Look-ups in named tables: a row name and a column name give one cell, copied from the table.

Fovin =
fields: Leku, Remakan, Detut, Semasi, Nobuda, Fafi
Pidas: [15.0, 5.6, 52.2, 13.1, 2.9, -75.4]
Pep: [26.5, -24.0, 62.2, -27.9, 3.6, -56.2]
Pivugun: [8.6, -23.9, 25.3, -7.6, 15.2, -75.5]
Tam: [-8.8, -20.1, 4.9, 2.9, 8.6, -66.7]
Fura: [14.7, -23.7, 36.3, -15.3, 10.5, -68.0]
Zomomoz: [-11.9, -40.8, 24.8, -4.0, -2.1, -76.3]
Bagafup: [6.2, -8.5, 38.5, -5.0, 16.6, -87.2]
Tif: [14.4, -19.2, 25.0, -11.2, 17.4, -72.9]
Favi: [10.5, -23.2, 25.8, -10.3, 14.3, -73.7]
Volod: [15.6, -7.0, -11.9, -4.0, -10.3, -88.8]
Sig: [-0.2, -32.1, 23.5, 8.2, 23.1, -96.9]
Kag: [9.2, -24.7, 28.6, -10.6, 15.9, -72.4]
Laponak: [12.6, -4.9, 42.1, 4.5, 7.1, -74.9]

Nobuda of Zomomoz is -2.1
Detut of Pep is 62.2
Fafi of Volod is -88.8
Semasi of Sig is 8.2
Remakan of Tif is -19.2
Nobuda of Kag is 15.9
Fafi of Pep is -56.2
Leku of Pivugun is 8.6
Leku of Pidas is 15.0
Semasi of Bagafup is -5.0
Fafi of Sig is -96.9
Which row has the largest Fafi? Pep

Dupet:
	Fileso	Sas	Kimem	Fot	Sedava	Zugike	Gisidol
Desu	3.9	-0.6	2.4	-3.3	-4.7	0.3	-2.3
Nabomu	-4.3	-2.2	-0.6	0.8	1.4	-0.3	1.2
Tivi	-1.5	0.6	2.2	-1.7	-3.2	-3.0	5.3
Kirek	4.0	0.8	2.5	0.0	-1.1	4.1	-2.3
Zuvipa	-4.9	-3.9	-0.8	-2.0	1.7	-0.1	-0.8
Doverup	2.3	1.1	-1.2	0.3	-2.9	-3.5	-1.8
Gaveki	-3.6	-1.7	-0.1	0.6	-0.5	1.2	0.9
Pavod	-0.4	2.3	4.9	2.8	0.2	0.4	3.0
Pizez	1.1	-1.8	-1.4	-0.5	-6.5	0.5	-2.8

Pizez, Sas => -1.8
Gaveki, Kimem => -0.1
Tivi, Fot => -1.7
Gaveki, Zugike => 1.2
Pizez, Zugike => 0.5
Tivi, Zugike => -3.0
Pavod, Sedava => 0.2
Pavod, Fileso => -0.4
Nabomu, Sas => -2.2
Tivi, Gisidol => 5.3
Pizez, Fot => -0.5
Zuvipa, Kimem => -0.8

Lufot =
	Dapo	Benamu	Gopo	Tini	Tabudap	Bage	Pel
Lib	95	70	47	57	40	61	18
Bopati	64	75	74	62	75	66	80
Todabo	46	42	57	61	68	60	78
Guri	47	58	73	63	81	64	95
Siz	42	40	59	62	72	60	85

What is the Pel of Todabo in Lufot? 78
What is the Tabudap of Todabo in Lufot? 68
What is the Pel of Bopati in Lufot? 80
What is the Dapo of Guri in Lufot? 47
What is the Dapo of Todabo in Lufot? 46
What is the Tini of Bopati in Lufot? 62
What is the Pel of Guri in Lufot? 95
What is the Tini of Siz in Lufot? 62
What is the Bage of Bopati in Lufot? 66
What is the Dapo of Bopati in Lufot? 64
What is the Tabudap of Lib in Lufot? 40
What is the Gopo of Guri in Lufot? 73
What is the Tini of Todabo in Lufot? 61
What is the Gopo of Lib in Lufot? 47
What is the Benamu of Siz in Lufot? 40
What is the Gopo of Bopati in Lufot? 74
What is the Pel of Siz in Lufot? 85
What is the Bage of Lib in Lufot? 61
Which row has the largest Pel? Guri

Ruzap
         Naruz  Zakifu   Vis  Tumiga   Ruv  Munol
Kisozam   -933    -275  -228    -453  -277   -600
Deso      -850    -405  -288    -319  -366   -458
Mitado    -897    -677  -441    -398  -308   -483
Zar       -732    -688  -422    -380  -309   -413
Pir       -478    -741  -522    -347  -408   -297
Rifat     -819    -787  -451    -319  -354   -429
Zaf        208    -382  -449    -362  -341   -163
Dugimo    -752     749    75    -400  -225   -496

Dugimo, Ruv -> -225
Kisozam, Zakifu -> -275
Rifat, Naruz -> -819
Mitado, Tumiga -> -398
Deso, Tumiga -> -319
Dugimo, Vis -> 75
Pir, Vis -> -522
Zaf, Zakifu -> -382
Pir, Tumiga -> -347
Dugimo, Zakifu -> 749
Zaf, Munol -> -163
Pir, Munol -> -297
Row with the largest Zakifu: Dugimo

Table Kan
,Bof,Zik,Fesan,Tuk,Gotame,Pip
Suge,86,161,208,151,233,160
Vafe,184,157,134,137,129,147
Garuz,146,173,172,143,182,155
Tarato,142,117,138,140,154,141
Tedume,106,97,143,143,172,141
Nugaso,206,224,174,138,160,160
Pumusez,189,164,136,136,137,147
Vuvamib,198,177,134,135,126,150
Daman,215,97,57,127,52,128
Goli,217,181,125,133,114,148
Totet,190,231,189,141,180,164

Fesan of Tedume = 143
Fesan of Daman = 57
Fesan of Totet = 189
Zik of Tarato = 117
Gotame of Garuz = 182
Gotame of Pumusez = 137
Gotame of Daman = 52
Bof of Vuvamib = 198
Zik of Totet = 231
Bof of Tedume = 106
Bof of Tarato = 142
Fesan of Garuz = 172

Table Gakif
,Fulitef,Kere,Pifo,Buv,Zin,Vasota
Zire,109,73,138,204,153,215
Vufe,132,113,138,193,104,191
Zez,136,119,142,195,110,200
Buvu,153,129,167,199,114,153
Dep,123,109,133,206,94,195
Mugusu,165,115,149,178,137,148
Tepuf,77,52,122,223,149,223
Fufepup,125,109,133,205,95,193
Suz,153,132,163,194,118,154
Zive,79,52,122,225,149,224
Lero,173,94,143,184,165,153
Kebit,153,139,151,152,130,146

Mugusu, Buv -> 178
Tepuf, Kere -> 52
Mugusu, Zin -> 137
Suz, Vasota -> 154
Kebit, Kere -> 139
Lero, Vasota -> 153
Buvu, Buv -> 199
Zez, Pifo -> 142
Dep, Fulitef -> 123
Tepuf, Fulitef -> 77
Fufepup, Fulitef -> 125
Buvu, Fulitef -> 153
Zive, Pifo -> 122
Fufepup, Vasota -> 193
Zive, Kere -> 52
Lero, Pifo -> 143
Which row has the largest Fulitef? Lero

Par:
|  | Tet | Mak | Gegad | Rimana |
|---|---|---|---|---|
| Saripa | 34015 | -36001 | -43623 | -42323 |
| Davita | 80250 | -30384 | -13098 | -31008 |
| Figi | -31438 | -46227 | -9437 | -29878 |
| Lor | 92826 | -33863 | -27792 | -39671 |
| Kufafol | -50063 | -53236 | -54483 | -49788 |

Gegad of Saripa: -43623
Gegad of Figi: -9437
Tet of Saripa: 34015
Mak of Kufafol: -53236
Mak of Saripa: -36001
Tet of Kufafol: -50063
Rimana of Saripa: -42323
Gegad of Kufafol: -54483
Tet of Figi: -31438
Rimana of Kufafol: -49788
Tet of Lor: 92826
Rimana of Lor: -39671
Mak of Figi: -46227
Rimana of Davita: -31008
Tet of Davita: 80250
Mak of Lor: -33863
Mak of Davita: -30384
Gegad of Davita: -13098
Gegad of Lor: -27792

